Where the symbols take the nodes:
s200 ξ s160
s200 γ s703
s200 ζ s787
s787 ξ s160
s787 γ s200
s787 ζ s734
s837 ξ s512
s837 γ s388
s837 ζ s84
s362 ξ s138
s362 γ s660
s362 ζ s11
s147 ξ s314
s147 γ s362
s147 ζ s138
s260 ξ s468
s260 γ s734
s260 ζ s223
s892 ξ s153
s892 γ s534
s892 ζ s101
s979 ξ s892
s979 γ s83
s979 ζ s697
s72 ξ s306
s72 γ s34
s72 ζ s512
s791 ξ s34
s791 γ s83
s791 ζ s388
s734 ξ s399
s734 γ s787
s734 ζ s260
s138 ξ s451
s138 γ s691
s138 ζ s577
s519 ξ s388
s519 γ s153
s519 ζ s534
s84 ξ s224
s84 γ s699
s84 ζ s756
s468 ξ s914
s468 γ s399
s468 ζ s11
s133 ξ s756
s133 γ s965
s133 ζ s101
s83 ξ s534
s83 γ s158
s83 ζ s979
s236 ξ s892
s236 γ s989
s236 ζ s965
s720 ξ s720
s720 γ s808
s720 ζ s714
s466 ξ s577
s466 γ s999
s466 ζ s160
s475 ξ s571
s475 γ s133
s475 ζ s965
s571 ξ s147
s571 γ s856
s571 ζ s691
s914 ξ s808
s914 γ s703
s914 ζ s138
s11 ξ s594
s11 γ s468
s11 ζ s651
s512 ξ s593
s512 γ s72
s512 ζ s306
s34 ξ s593
s34 γ s714
s34 ζ s72
s99 ξ s699
s99 γ s750
s99 ζ s314
s451 ξ s734
s451 γ s787
s451 ζ s691
s153 ξ s791
s153 γ s651
s153 ζ s519
s785 ξ s965
s785 γ s983
s785 ζ s703
s158 ξ s519
s158 γ s306
s158 ζ s11
s314 ξ s983
s314 γ s385
s314 ζ s451
s437 ξ s787
s437 γ s362
s437 ζ s147
s699 ξ s475
s699 γ s481
s699 ζ s750
s965 ξ s571
s965 γ s147
s965 ζ s385
s994 ξ s714
s994 γ s594
s994 ζ s791
s385 ξ s750
s385 γ s965
s385 ζ s466
s223 ξ s11
s223 γ s260
s223 ζ s787
s160 ξ s691
s160 γ s965
s160 ζ s399
s224 ξ s83
s224 γ s512
s224 ζ s481
s691 ξ s594
s691 γ s362
s691 ζ s999
s101 ξ s731
s101 γ s133
s101 ζ s735
s388 ξ s72
s388 γ s791
s388 ζ s837
s983 ξ s787
s983 γ s236
s983 ζ s785
s999 ξ s11
s999 γ s691
s999 ζ s914
s577 ξ s808
s577 γ s260
s577 ζ s147
s731 ξ s699
s731 γ s512
s731 ζ s856
s756 ξ s481
s756 γ s84
s756 ζ s84
s697 ξ s133
s697 γ s979
s697 ζ s697
s660 ξ s703
s660 γ s734
s660 ζ s362
s651 ξ s914
s651 γ s83
s651 ζ s837
s703 ξ s385
s703 γ s785
s703 ζ s200
s750 ξ s989
s750 γ s699
s750 ζ s84
s989 ξ s101
s989 γ s314
s989 ζ s236
s481 ξ s979
s481 γ s224
s481 ζ s983
s399 ξ s999
s399 γ s160
s399 ζ s468
s594 ξ s999
s594 γ s153
s594 ζ s994
s856 ξ s750
s856 γ s99
s856 ζ s571
s714 ξ s837
s714 γ s720
s714 ζ s34
s593 ξ s651
s593 γ s223
s593 ζ s306
s808 ξ s734
s808 γ s651
s808 ζ s138
s306 ξ s153
s306 γ s593
s306 ζ s158
s534 ξ s837
s534 γ s519
s534 ζ s892
s735 ξ s856
s735 γ s101
s735 ζ s475

In the rows, 58 means zero.

The rows follow the links: the fewer symbols apart two nodes are, the more alike their rows tend to be.

Each row is also shifted at random along 6 hidden directions that mean nothing.

Some nodes, each with a row of numbers:
s577: 67 70 60 62 73 67 58 51 50 54 49 68 57 37 55 79 73 61 43 48 43 47 60 58 55 63 54 49 51 70 53 58 66 51 60 77 47 69 58 54 63 72 57 73 68 77 55 51 53 27 53 38 55 61 36 38 69 29 67 52 53 61 74 67 63 81
s466: 58 60 64 51 57 60 54 38 59 67 64 47 59 69 67 41 66 66 57 53 70 82 57 56 63 67 69 56 54 52 58 66 52 55 60 48 63 62 51 45 63 47 60 37 57 51 48 65 60 70 58 68 52 55 61 72 72 65 57 69 56 58 55 72 58 68
s731: 54 59 49 52 59 50 70 48 63 64 38 62 53 35 58 55 55 49 51 63 58 47 64 55 60 63 67 31 74 67 56 53 53 56 63 33 52 54 66 67 68 78 50 60 46 73 54 58 46 47 79 51 77 63 53 58 58 49 73 37 60 58 52 34 50 57
s133: 53 39 55 55 66 48 65 61 72 59 58 46 43 75 58 73 52 54 62 75 65 54 56 39 43 53 57 64 75 52 58 43 36 53 55 72 49 66 71 74 53 59 43 72 78 60 64 47 93 74 62 71 58 80 98 78 37 57 50 54 61 42 72 53 70 35
s593: 56 44 64 72 42 59 53 74 66 35 57 73 58 80 56 50 36 60 84 74 72 60 44 78 53 53 64 74 43 65 42 76 74 39 57 80 73 31 62 52 59 49 69 66 61 43 70 51 47 63 31 76 63 51 54 48 50 77 46 65 67 72 58 50 61 61
s99: 63 68 57 40 71 58 62 47 59 69 50 60 62 45 69 67 79 73 51 58 48 41 76 47 60 77 62 49 58 58 56 55 38 58 43 59 52 59 60 59 54 73 47 54 61 52 60 62 66 63 67 51 52 52 54 66 66 64 67 50 52 62 68 73 62 47
s236: 70 58 49 51 67 51 53 50 53 56 60 63 66 47 57 85 59 56 62 58 46 52 74 44 59 68 52 44 57 65 45 39 56 57 55 68 54 74 54 66 54 72 61 79 69 81 65 55 60 48 68 45 53 60 65 55 50 54 63 49 52 62 71 52 54 41
s138: 69 59 63 50 59 46 48 63 51 60 43 51 54 51 66 38 59 56 53 60 66 53 53 41 57 46 44 44 56 61 57 65 49 56 55 26 46 66 69 41 63 64 72 73 44 68 51 65 31 61 78 48 73 51 51 49 68 39 82 67 72 63 39 19 63 58
s534: 63 52 50 50 54 49 51 63 59 50 67 64 38 62 51 65 39 48 58 72 57 58 69 47 56 50 51 59 57 63 51 44 65 55 65 55 65 74 58 73 54 52 60 79 57 74 55 59 74 62 62 60 60 77 72 63 38 49 63 51 60 54 46 41 57 40
s965: 54 56 48 53 73 61 53 32 55 51 56 61 64 48 60 84 40 70 52 63 42 73 64 47 54 55 65 56 55 60 28 44 55 62 58 77 67 70 44 64 69 77 54 67 87 67 64 40 70 43 49 41 52 66 63 63 61 53 44 49 45 52 86 81 66 50
s468: 66 70 65 60 69 55 63 54 55 65 50 57 55 41 60 72 77 61 63 54 65 44 60 46 57 88 38 46 64 68 62 42 49 60 62 64 33 57 72 67 51 58 47 67 61 76 56 60 51 44 67 41 53 63 58 54 54 41 60 61 55 55 81 52 45 54
s651: 59 66 60 58 66 69 54 52 54 27 61 93 42 53 57 90 28 82 48 72 44 57 66 59 52 64 63 77 28 66 33 64 84 47 67 111 79 54 35 66 59 57 56 72 83 58 60 41 74 42 18 39 41 71 30 61 42 47 35 60 49 53 88 95 65 71
s475: 49 65 55 67 71 66 74 71 52 58 51 54 76 48 81 56 66 57 63 59 49 46 49 70 64 54 57 55 64 66 60 67 55 72 57 43 41 43 67 53 49 75 55 47 53 58 61 53 33 47 71 40 76 50 41 47 75 58 65 45 48 71 67 57 49 68
s158: 61 61 63 70 52 58 53 74 60 51 54 67 62 65 60 53 64 55 83 64 65 45 59 57 65 63 49 63 53 74 60 59 70 50 54 63 51 43 73 59 51 50 60 75 47 61 66 61 41 60 60 66 59 56 53 44 52 62 68 62 56 72 45 43 47 47
s714: 50 63 57 70 53 72 70 70 56 67 63 56 75 68 56 57 70 39 47 37 55 59 58 85 63 54 61 65 56 52 73 68 63 51 54 62 55 59 44 46 49 54 61 38 46 53 46 60 52 55 50 68 54 50 55 52 62 75 51 58 58 62 53 66 56 80
s481: 59 55 80 63 55 55 63 83 57 55 67 61 74 63 68 39 50 63 77 64 68 45 40 64 56 51 56 66 55 53 72 75 63 71 43 47 58 39 71 35 45 49 74 52 42 51 82 73 43 70 59 61 62 48 44 45 52 74 59 68 68 81 51 45 61 58
s691: 60 70 63 60 64 58 58 45 55 77 50 47 55 47 61 46 76 49 53 51 62 62 60 52 60 59 52 49 64 70 59 55 56 57 62 39 40 70 67 47 65 58 55 69 46 74 48 60 47 41 69 52 65 72 64 48 70 37 75 58 56 63 47 48 51 68
s914: 71 57 68 59 59 46 52 56 54 59 56 53 51 63 61 50 61 53 66 58 74 59 52 50 50 64 42 52 58 62 53 56 55 46 58 57 42 66 70 49 57 47 68 78 54 75 53 64 49 53 58 56 57 66 69 48 55 42 64 72 70 68 57 31 57 60
s519: 67 51 56 53 51 50 51 79 62 58 68 54 43 80 57 53 59 50 75 72 68 48 65 52 55 55 40 72 58 63 61 44 53 53 55 56 54 62 72 72 46 44 57 78 52 57 58 66 67 81 63 73 58 70 83 62 42 64 65 60 62 62 39 37 52 30
s787: 65 36 51 53 44 43 43 58 60 39 69 52 44 73 47 52 29 64 67 69 73 79 41 63 44 49 54 64 62 50 44 57 58 58 64 61 77 62 68 69 68 47 74 63 74 50 64 58 66 70 47 69 61 62 78 63 53 54 49 68 75 47 63 38 69 49
s72: 52 51 52 65 48 52 55 59 68 53 46 73 51 58 42 66 42 50 66 69 60 55 61 59 52 55 57 63 56 64 44 53 65 45 54 76 65 48 58 70 69 65 50 78 60 56 62 45 62 53 44 62 57 67 68 58 41 62 47 59 62 54 60 51 62 45
s989: 67 52 53 51 61 53 55 58 57 47 68 64 63 64 67 67 51 59 69 60 53 61 66 56 56 65 63 56 51 62 43 54 55 50 53 69 65 64 57 56 48 63 69 63 69 67 66 57 62 63 57 58 56 53 61 54 54 69 59 50 58 71 65 55 58 47
s979: 56 49 66 53 59 45 57 57 63 59 51 54 52 61 57 59 43 56 56 70 66 62 59 19 62 47 64 45 62 50 71 56 52 62 62 46 54 67 54 58 63 52 59 65 59 73 59 58 68 74 78 59 57 60 65 78 41 55 64 65 65 46 48 47 65 44
s147: 63 54 52 50 61 62 49 46 68 69 57 47 45 69 48 55 76 56 48 53 58 65 65 51 55 49 66 61 60 53 63 55 50 45 56 64 64 78 59 60 70 59 55 65 65 51 51 57 81 66 58 81 58 65 72 65 69 51 73 57 59 52 42 67 74 62

From each start, follow one symbol. Which node do you reach?
Answers are names.
start 51 57 66 77 74 59 65 59 58 52 51 65 61 52 54 89 47 51 61 65 49 47 51 39 48 53 51 60 59 70 54 48 65 53 58 93 45 60 60 58 53 69 50 90 79 86 74 37 70 35 50 41 52 77 61 46 39 40 47 58 54 62 82 64 67 58
ξ -> s133
start 47 66 56 42 60 47 58 35 49 63 46 66 48 44 64 65 30 63 29 64 52 73 73 42 65 56 62 49 53 54 38 55 60 68 70 38 67 65 29 61 72 61 51 55 56 64 35 53 58 52 60 31 54 70 52 81 51 49 46 59 54 37 65 67 54 55
γ -> s594
start 55 59 73 64 55 57 62 65 60 52 63 73 66 50 52 51 39 59 65 62 61 52 48 71 52 52 62 63 53 60 63 71 76 64 51 62 70 47 61 45 58 53 66 64 48 60 79 62 53 47 45 59 61 62 40 43 47 61 54 56 68 72 57 55 63 66
ξ -> s83
start 51 53 53 59 52 58 59 57 65 65 45 61 55 65 44 72 59 49 53 58 57 59 67 59 54 58 56 66 56 54 57 54 56 46 50 79 56 55 46 68 60 62 43 63 62 49 52 48 68 60 46 68 45 56 73 68 43 71 44 63 57 45 62 62 65 50
γ -> s714
start 53 59 65 62 53 54 58 48 61 62 66 57 49 73 57 49 47 51 62 63 71 73 62 65 53 59 57 69 56 64 45 58 68 47 67 60 56 63 56 51 58 41 55 66 51 66 48 53 64 50 42 67 56 84 78 54 51 53 52 59 60 66 51 55 51 66
γ -> s153
start 64 41 59 55 54 46 40 71 54 45 68 51 68 84 62 55 36 68 89 73 68 66 45 57 45 48 40 78 55 51 36 51 48 63 42 67 63 54 67 56 52 55 76 71 72 43 80 55 58 81 50 65 52 51 82 58 50 74 45 78 66 65 67 43 69 24
ζ -> s703
start 65 70 62 54 59 60 63 34 64 74 53 55 42 46 51 62 82 60 48 49 68 62 67 43 64 84 60 45 64 62 69 46 56 50 72 61 49 66 59 67 65 52 41 59 56 71 41 63 70 49 66 63 50 71 64 69 58 43 66 56 54 47 61 68 49 65
γ -> s468
start 60 66 58 69 66 55 57 40 48 55 57 62 68 32 59 70 46 58 60 52 59 66 48 63 57 67 46 47 66 71 43 46 71 72 70 57 53 59 60 61 67 67 60 71 65 84 61 49 39 19 54 28 62 73 52 40 64 34 49 56 54 60 83 52 45 67
ζ -> s399
start 61 65 66 61 58 57 62 39 66 86 60 40 53 60 51 54 89 39 60 45 77 65 65 54 60 75 52 53 74 69 72 44 56 44 63 57 37 74 70 54 60 46 41 70 47 81 46 60 71 45 64 77 50 82 88 53 57 46 67 54 59 62 47 52 48 63
ξ -> s11
start 63 54 54 68 55 62 52 52 71 74 61 43 45 64 35 47 81 34 58 49 67 65 55 67 52 48 55 63 68 64 71 54 65 41 62 65 53 81 77 58 68 52 56 83 49 68 52 58 74 47 57 89 62 78 85 40 66 40 77 52 68 64 33 44 66 74
ζ -> s11
start 63 65 59 71 61 70 63 57 58 46 56 71 58 41 51 77 66 67 58 51 52 48 51 70 59 77 54 53 56 69 60 58 69 56 70 86 56 48 60 71 60 63 58 61 72 66 64 55 50 35 49 46 56 54 38 43 62 41 50 54 53 57 84 68 52 76
ξ -> s11
start 57 37 51 59 56 51 65 71 67 50 65 49 49 78 65 59 50 49 72 75 66 55 53 55 47 53 55 62 72 63 54 49 44 47 58 63 50 60 76 72 47 58 55 69 68 59 59 51 75 72 61 72 69 71 86 63 45 62 59 46 62 56 61 37 59 43
γ -> s133
start 53 55 56 68 51 63 54 82 61 45 71 67 54 79 55 58 42 55 74 71 57 53 56 81 48 45 48 91 50 64 45 59 71 56 54 75 66 49 62 64 50 49 61 71 54 44 66 51 62 63 35 68 60 74 70 48 44 68 44 59 58 68 51 56 57 54
γ -> s791
start 62 56 65 45 62 53 67 59 69 72 63 54 53 61 61 55 79 63 62 65 64 44 61 59 48 72 65 64 67 54 65 55 40 53 40 64 53 57 73 56 49 63 46 56 55 46 68 64 81 71 57 76 53 65 73 63 51 74 61 52 63 66 61 61 65 46
ζ -> s750
start 74 40 55 45 51 41 46 61 62 51 58 48 39 66 50 51 52 65 55 64 77 63 48 48 46 60 48 50 69 46 63 55 42 56 64 52 60 67 69 72 62 49 64 61 69 54 51 64 70 77 66 68 60 55 74 70 54 48 61 72 73 40 61 34 64 47
ζ -> s260
